Below is a small trained network, with its code and all its weights. Each question gives an input and a class and asks what happens when units are switched off, that is, made to give their printed mean instead of their output.

import numpy as np


def w(rows, s, z=0):
    codes = np.array(rows[::2]) - 128.0
    scale = np.full(codes.shape[1], s)
    scale[-1] = z or s
    return codes * scale


def norm(h):
    return h / np.sqrt((h * h).mean(-1, keepdims=True) + 1e-5)


def f(y):
    return np.maximum(y, 0)


def log_softmax(a):
    a = a - a.max(-1, keepdims=True)
    return a - np.log(np.exp(a).sum(-1, keepdims=True))


def net(x, mask):
    res = np.array(x, float).reshape(1, 4) / 4 @ E
    u = 0
    for l in range(4):
        y = f(norm(res) @ A[l][:, :-1].T + A[l][:, -1])
        res = res + np.where(mask[u : u + 4], y, B[l][:, -1]) @ B[l][:, :-1]
        u += 4
    return log_softmax(norm(res)[-1] @ U[:, :-1].T + U[:, -1])


A, B = {}, {}
E = w([
[16,168,108,98,102,146,62],'x0',
[202,205,155,124,94,118,80],'x1',
[62,55,140,125,70,167,245],'x2',
[179,71,29,50,135,86,90],'x3',
],0.011)
A[0] = w([
[181,4,92,115,140,121,239,226],'L0N1',
[141,39,71,108,165,123,129,3],'L0N2',
[104,46,142,151,171,134,237,233],'L0N3',
[105,155,191,160,158,131,161,29],'L0N4',
],0.033,0.005)
B[0] = w([
[192,208,124,158,6,180,128,253],'L0N1',
[109,77,122,141,188,149,74,190],'L0N2',
[49,81,198,208,119,199,147,232],'L0N3',
[105,160,100,162,134,194,92,179],'L0N4',
],0.025,0.029)
A[1] = w([
[94,71,219,108,127,111,195,85],'L1N1',
[76,7,155,103,77,158,247,71],'L1N2',
[161,75,137,98,148,104,252,1],'L1N3',
[147,121,159,134,52,133,241,138],'L1N4',
],0.031,0.0036)
B[1] = w([
[144,152,41,120,119,91,163,151],'L1N1',
[94,190,123,41,197,95,252,214],'L1N2',
[169,86,79,100,87,115,77,128],'L1N3',
[129,211,163,57,191,207,128,247],'L1N4',
],0.022,0.013)
A[2] = w([
[90,2,131,220,149,128,208,65],'L2N1',
[250,105,45,115,136,111,59,255],'L2N2',
[244,104,140,149,55,125,227,83],'L2N3',
[22,55,77,122,228,81,104,88],'L2N4',
],0.028,0.0026)
B[2] = w([
[118,184,182,107,85,206,88,169],'L2N1',
[146,52,212,206,121,56,104,249],'L2N2',
[118,252,48,95,215,197,112,184],'L2N3',
[42,97,26,108,98,129,140,209],'L2N4',
],0.022,0.014)
A[3] = w([
[153,121,164,10,176,102,109,103],'L3N1',
[209,92,120,78,124,105,136,2],'L3N2',
[192,108,143,130,254,160,107,203],'L3N3',
[189,101,129,148,154,88,181,60],'L3N4',
],0.031,0.0024)
B[3] = w([
[95,80,198,133,6,99,188,142],'L3N1',
[104,165,122,188,114,100,205,137],'L3N2',
[98,54,222,135,49,117,164,253],'L3N3',
[205,171,69,103,139,155,91,196],'L3N4',
],0.023,0.0048)
U = w([
[188,79,158,175,112,41,107,196],'0',
[253,200,71,69,155,121,130,1],'1',
[123,162,94,44,167,101,241,30],'2',
[75,57,43,123,122,57,124,76],'3',
[89,176,155,169,90,214,146,216],'4',
],0.015,0.0048)

Each question gives the input, the list of numbers given to net, and the class t.
The units are the neurons (one row each of A and B). Each row of codes is followed by its name. A weight is (code - 128) times the scale printed after its matrix; where a second scale follows, it is the last column's (A, B and U).
mask holds one flag per neuron, layer by layer. A switched-off neuron (its flag False) gives its mean, the last column of its row in B, instead of its output. The means were averaged over made-up inputs and are rounded, as every weight is.
A unit's drop is (log p(t) with every unit on - log p(t) with that unit switched off) / (log p(t) with every unit on - log p(t) with every unit switched off).
The circuit of an input: a set's keep is (log p(t) with only the set's units on - log p(t) with every unit switched off) / (log p(t) with every unit on - log p(t) with every unit switched off). Starting from the 12 units with the biggest drops (on a tie, the unit counted first), units are removed one at a time, each time the one whose removal leaves the highest keep (on an exact tie, the one counted first), for as long as the keep stays at least 0.8.
units of the circuit, in order: the units of the circuit, biggest drop first
top k neurons: the k neurons with the biggest drops, biggest first
top k neurons in layer l: the k neurons of layer l with the biggest drops, biggest first
drop of u: that unit's drop, to one decimal
input [2,-1,-3,1], class 3: top 2 neurons => (L0N1, L2N4)
input [8,-8,-4,-4], class 3: units of the circuit, in order => (L0N1, L0N3, L2N4)
input [0,2,-6,2], class 0: top 2 neurons => (L0N3, L0N1)
input [-1,-5,-6,0], class 3: top 2 neurons => (L0N1, L2N4)
input [3,-5,-5,6], class 3: units of the circuit, in order => (L0N1, L2N4)
input [3,1,-4,3], class 0: top 2 neurons in layer 0 => (L0N3, L0N1)
input [6,-7,-4,0], class 3: top 3 neurons => (L0N1, L0N3, L2N4)
input [6,0,5,0], class 2: units of the circuit, in order => (L0N1, L1N2)
input [7,-4,0,5], class 3: top 2 neurons => (L0N1, L2N4)
input [-5,5,-4,5], class 0: units of the circuit, in order => (L0N3, L0N1, L2N2)
input [5,-4,-6,-1], class 3: top neuron in layer 1 => (L1N4)
input [7,5,2,4], class 0: top 3 neurons => (L0N3, L0N1, L1N2)
input [1,-3,-7,-3], class 0: top 4 neurons => (L0N3, L1N2, L0N1, L0N2)
input [0,-3,-8,1], class 0: top 3 neurons => (L0N3, L1N2, L2N2)
input [8,4,3,3], class 3: top 2 neurons => (L0N1, L0N3)
input [8,6,-1,0], class 0: top 2 neurons => (L0N3, L0N1)
input [0,1,-8,8], class 3: top 3 neurons in layer 0 => (L0N1, L0N3, L0N2)
input [-4,5,-3,-4], class 0: top 2 neurons in layer 1 => (L1N4, L1N2)
input [5,1,5,-2], class 2: top 2 neurons in layer 0 => (L0N1, L0N2)
input [4,4,-2,8], class 3: drop of L0N3 => 0.1
